Below are the code and all the weights of a small trained network. Each question names an input and a target symbol and asks about switching units off, where a switched-off unit gives its printed mean instead of its output.

import numpy as np


def w(rows, s, z=0):
    codes = np.array(rows[::2]) - 128.0
    scale = np.full(codes.shape[1], s)
    scale[-1] = z or s
    return codes * scale


def f(y):
    return y / 2 * (1 + np.tanh(0.7978845608 * (y + 0.044715 * y**3)))


def softmax(a):
    e = np.exp(a - a.max(-1, keepdims=True))
    return e / e.sum(-1, keepdims=True)


def log_softmax(a):
    a = a - a.max(-1, keepdims=True)
    return a - np.log(np.exp(a).sum(-1, keepdims=True))


def net(x, mask):
    ids = ['ΔΛΞΣΦαγεηθμπ'.index(c) for c in x.split()]
    T = len(ids)
    res = E[ids] + P[:T]
    u = 0
    for l in range(3):
        r = res
        for j in range(2):
            rows = slice(2 * j, 2 * j + 2)
            q, k, v = (r @ M[l][rows].T for M in (Q, K, V))
            z = softmax(np.where(np.tri(T) > 0, q @ k.T / 2**0.5, -1e9)) @ v
            o = O[l][rows]
            res = res + np.where(mask[u + j], z, o[:, -1]) @ o[:, :-1]
        u += 2
        y = f(res @ A[l][:, :-1].T + A[l][:, -1])
        res = res + np.where(mask[u : u + 4], y, B[l][:, -1]) @ B[l][:, :-1]
        u += 4
    return log_softmax(res[-1] @ U[:, :-1].T + U[:, -1])


Q, K, V, O, A, B = {}, {}, {}, {}, {}, {}
E = w([
[121,153,114,173],'Δ',
[58,113,97,93],'Λ',
[173,111,123,100],'Ξ',
[157,60,117,56],'Σ',
[103,35,240,113],'Φ',
[138,106,76,112],'α',
[124,131,98,108],'γ',
[146,184,163,104],'ε',
[147,93,99,148],'η',
[141,115,116,150],'θ',
[95,85,68,1],'μ',
[134,110,95,72],'π',
],0.011)
P = w([
[143,41,255,162],'0',
[87,44,35,181],'1',
[141,88,56,124],'2',
[157,105,52,127],'3',
[160,109,58,108],'4',
[155,92,51,92],'5',
[158,99,58,91],'6',
[172,102,58,76],'7',
[164,89,57,86],'8',
[158,99,41,83],'9',
[150,106,46,78],'10',
[132,129,53,84],'11',
[122,86,32,69],'12',
[119,86,53,71],'13',
],0.0043)
Q[0] = w([
[56,165,123,199],'L0H0',
[133,223,224,158],'L0H0',
[84,74,61,38],'L0H1',
[133,163,117,247],'L0H1',
],0.011)
K[0] = w([
[165,103,34,15],'L0H0',
[65,146,4,143],'L0H0',
[197,59,254,142],'L0H1',
[213,250,23,164],'L0H1',
],0.0081)
V[0] = w([
[150,176,194,235],'L0H0',
[254,59,80,156],'L0H0',
[43,173,98,23],'L0H1',
[174,85,193,76],'L0H1',
],0.0073)
O[0] = w([
[86,218,162,98,16],'L0H0',
[101,113,87,2,210],'L0H0',
[176,40,146,203,112],'L0H1',
[59,127,91,147,252],'L0H1',
],0.0099,0.0028)
A[0] = w([
[69,54,254,42,253],'L0N0',
[114,228,93,18,93],'L0N1',
[143,223,91,46,162],'L0N2',
[62,87,156,242,108],'L0N3',
],0.0059,0.0033)
B[0] = w([
[105,2,82,225,251],'L0N0',
[39,238,68,69,171],'L0N1',
[33,188,91,98,179],'L0N2',
[167,192,72,61,111],'L0N3',
],0.0058,0.0036)
Q[1] = w([
[224,255,178,116],'L1H0',
[249,230,137,189],'L1H0',
[157,124,7,165],'L1H1',
[41,158,53,29],'L1H1',
],0.0066)
K[1] = w([
[200,188,39,78],'L1H0',
[254,202,10,104],'L1H0',
[49,85,138,23],'L1H1',
[137,150,216,127],'L1H1',
],0.0074)
V[1] = w([
[109,125,230,227],'L1H0',
[92,255,102,42],'L1H0',
[71,78,80,79],'L1H1',
[117,183,126,105],'L1H1',
],0.0097)
O[1] = w([
[182,26,3,253,119],'L1H0',
[13,73,249,156,9],'L1H0',
[50,253,175,117,213],'L1H1',
[107,50,104,198,104],'L1H1',
],0.0073,0.014)
A[1] = w([
[122,101,74,48,254],'L1N0',
[69,134,179,66,37],'L1N1',
[176,225,197,167,169],'L1N2',
[156,215,173,2,126],'L1N3',
],0.0058,0.0052)
B[1] = w([
[110,254,116,176,251],'L1N0',
[167,135,255,43,144],'L1N1',
[89,118,39,12,139],'L1N2',
[160,183,127,117,214],'L1N3',
],0.0076,0.012)
Q[2] = w([
[139,41,255,211],'L2H0',
[210,29,179,179],'L2H0',
[125,60,35,69],'L2H1',
[181,126,205,165],'L2H1',
],0.0087)
K[2] = w([
[94,125,243,53],'L2H0',
[190,123,145,2],'L2H0',
[77,152,220,135],'L2H1',
[153,90,76,29],'L2H1',
],0.0071)
V[2] = w([
[124,48,185,234],'L2H0',
[23,111,105,254],'L2H0',
[44,146,170,46],'L2H1',
[253,168,89,131],'L2H1',
],0.0072)
O[2] = w([
[214,117,159,169,2],'L2H0',
[161,195,111,254,104],'L2H0',
[150,212,138,97,158],'L2H1',
[174,78,20,94,174],'L2H1',
],0.0084,0.02)
A[2] = w([
[73,106,30,83,1],'L2N0',
[99,255,174,163,36],'L2N1',
[238,170,67,138,197],'L2N2',
[232,244,128,130,190],'L2N3',
],0.0065,0.0074)
B[2] = w([
[254,163,241,212,252],'L2N0',
[205,46,218,124,203],'L2N1',
[80,29,148,146,228],'L2N2',
[86,32,117,176,227],'L2N3',
],0.0077,0.019)
U = w([
[53,97,40,107,237],'Δ',
[136,140,110,202,219],'Λ',
[202,145,171,209,41],'Ξ',
[106,86,118,91,101],'Σ',
[93,1,84,133,224],'Φ',
[137,145,103,181,89],'α',
[164,121,158,154,90],'γ',
[86,107,62,86,181],'ε',
[119,118,75,108,145],'η',
[132,67,139,92,45],'θ',
[193,252,113,177,99],'μ',
[233,118,124,114,2],'π',
],0.0059,0.0058)

Each question gives the input, a string of symbols that net reads in full, and the target symbol t.
The units are the heads (2 rows each of Q, K, V and O) and the neurons (one row each of A and B). Each row of codes is followed by its name. A weight is (code - 128) times the scale printed after its matrix; where a second scale follows, it is the last column's (O, A, B and U).
mask holds one flag per unit, layer by layer, with each layer's heads first. A switched-off unit (its flag False) gives its mean, the last column of its rows in O or B, instead of its output. The means were averaged over made-up inputs and are rounded, as every weight is.
A unit's drop is (log p(t) with every unit on - log p(t) with that unit switched off) / (log p(t) with every unit on - log p(t) with every unit switched off).
The circuit of an input: a set's keep is (log p(t) with only the set's units on - log p(t) with every unit switched off) / (log p(t) with every unit on - log p(t) with every unit switched off). Starting from the 12 units with the biggest drops (on a tie, the unit counted first), units are removed one at a time, each time the one whose removal leaves the highest keep (on an exact tie, the one counted first), for as long as the keep stays at least 0.8.
circuit, biggest first: the units of the circuit, biggest drop first
k most important neurons: the k neurons with the biggest drops, biggest first
top k neurons in layer l: the k neurons of layer l with the biggest drops, biggest first
heads that matter: for each layer, one digit per head in row order, 1 if its drop is at least 0.15 and else 0, layers parted by /
input Δ Λ Ξ α Δ μ Δ α Λ ε Δ α Ξ, target Ξ: circuit, biggest first -> L1H0, L2H0, L0H0
input π ε μ Δ Λ Λ Δ π Δ μ Ξ Φ Σ, target Φ: 3 most important neurons -> L0N0, L2N2, L2N3
input μ π α γ, target π: heads that matter -> 11 / 11 / 11
input η Ξ Σ α, target θ: 3 most important neurons -> L2N1, L2N0, L1N1
input Λ Ξ π, target Φ: circuit, biggest first -> L1H0, L0H0, L0H1, L2H1
input Λ Λ η Λ Δ Λ θ μ α, target Φ: circuit, biggest first -> L0H0, L0H1, L1H0, L2H1
input Δ μ Λ Σ ε π, target Ξ: circuit, biggest first -> L1H0, L2H0, L0H0, L2N1
input Σ Φ α θ Φ Λ γ Ξ Λ Λ Λ, target μ: heads that matter -> 01 / 01 / 10
input Φ η Λ γ μ Ξ Λ Λ, target Λ: circuit, biggest first -> L1H0, L0H0, L2H0
input η ε Φ η, target Φ: circuit, biggest first -> L2N3, L1H0, L0N0, L2N2
input Λ μ θ Δ Ξ Λ Λ μ μ, target Φ: circuit, biggest first -> L0H0, L1H0, L2H1
input Σ Δ η μ Λ Ξ Σ θ, target μ: top 2 neurons in layer 2 -> L2N0, L2N2
input Λ θ Ξ α Λ, target Φ: circuit, biggest first -> L1H0, L0H0, L2H1
input η Δ η Δ θ Λ Δ ε γ, target θ: 2 most important neurons -> L2N1, L2N0
input Σ μ μ Ξ Λ, target μ: heads that matter -> 00 / 10 / 10
input Λ μ ε η θ, target Φ: circuit, biggest first -> L0H0, L1H0, L0H1, L2H1
input η π Δ, target θ: heads that matter -> 11 / 10 / 01
input μ ε Λ θ θ θ Δ, target π: 2 most important neurons -> L2N0, L2N3
input Σ η μ Δ η θ Δ θ Σ, target μ: 3 most important neurons -> L2N0, L0N0, L2N2
input Λ Λ θ θ Ξ Φ η Σ, target Φ: circuit, biggest first -> L1H0, L2H1, L0H0, L0N1
input π Λ Σ μ Λ θ Ξ Φ π α, target Φ: top 2 neurons in layer 1 -> L1N3, L1N2
input π θ Λ Φ Σ Ξ, target Φ: 3 most important neurons -> L0N0, L2N2, L2N3
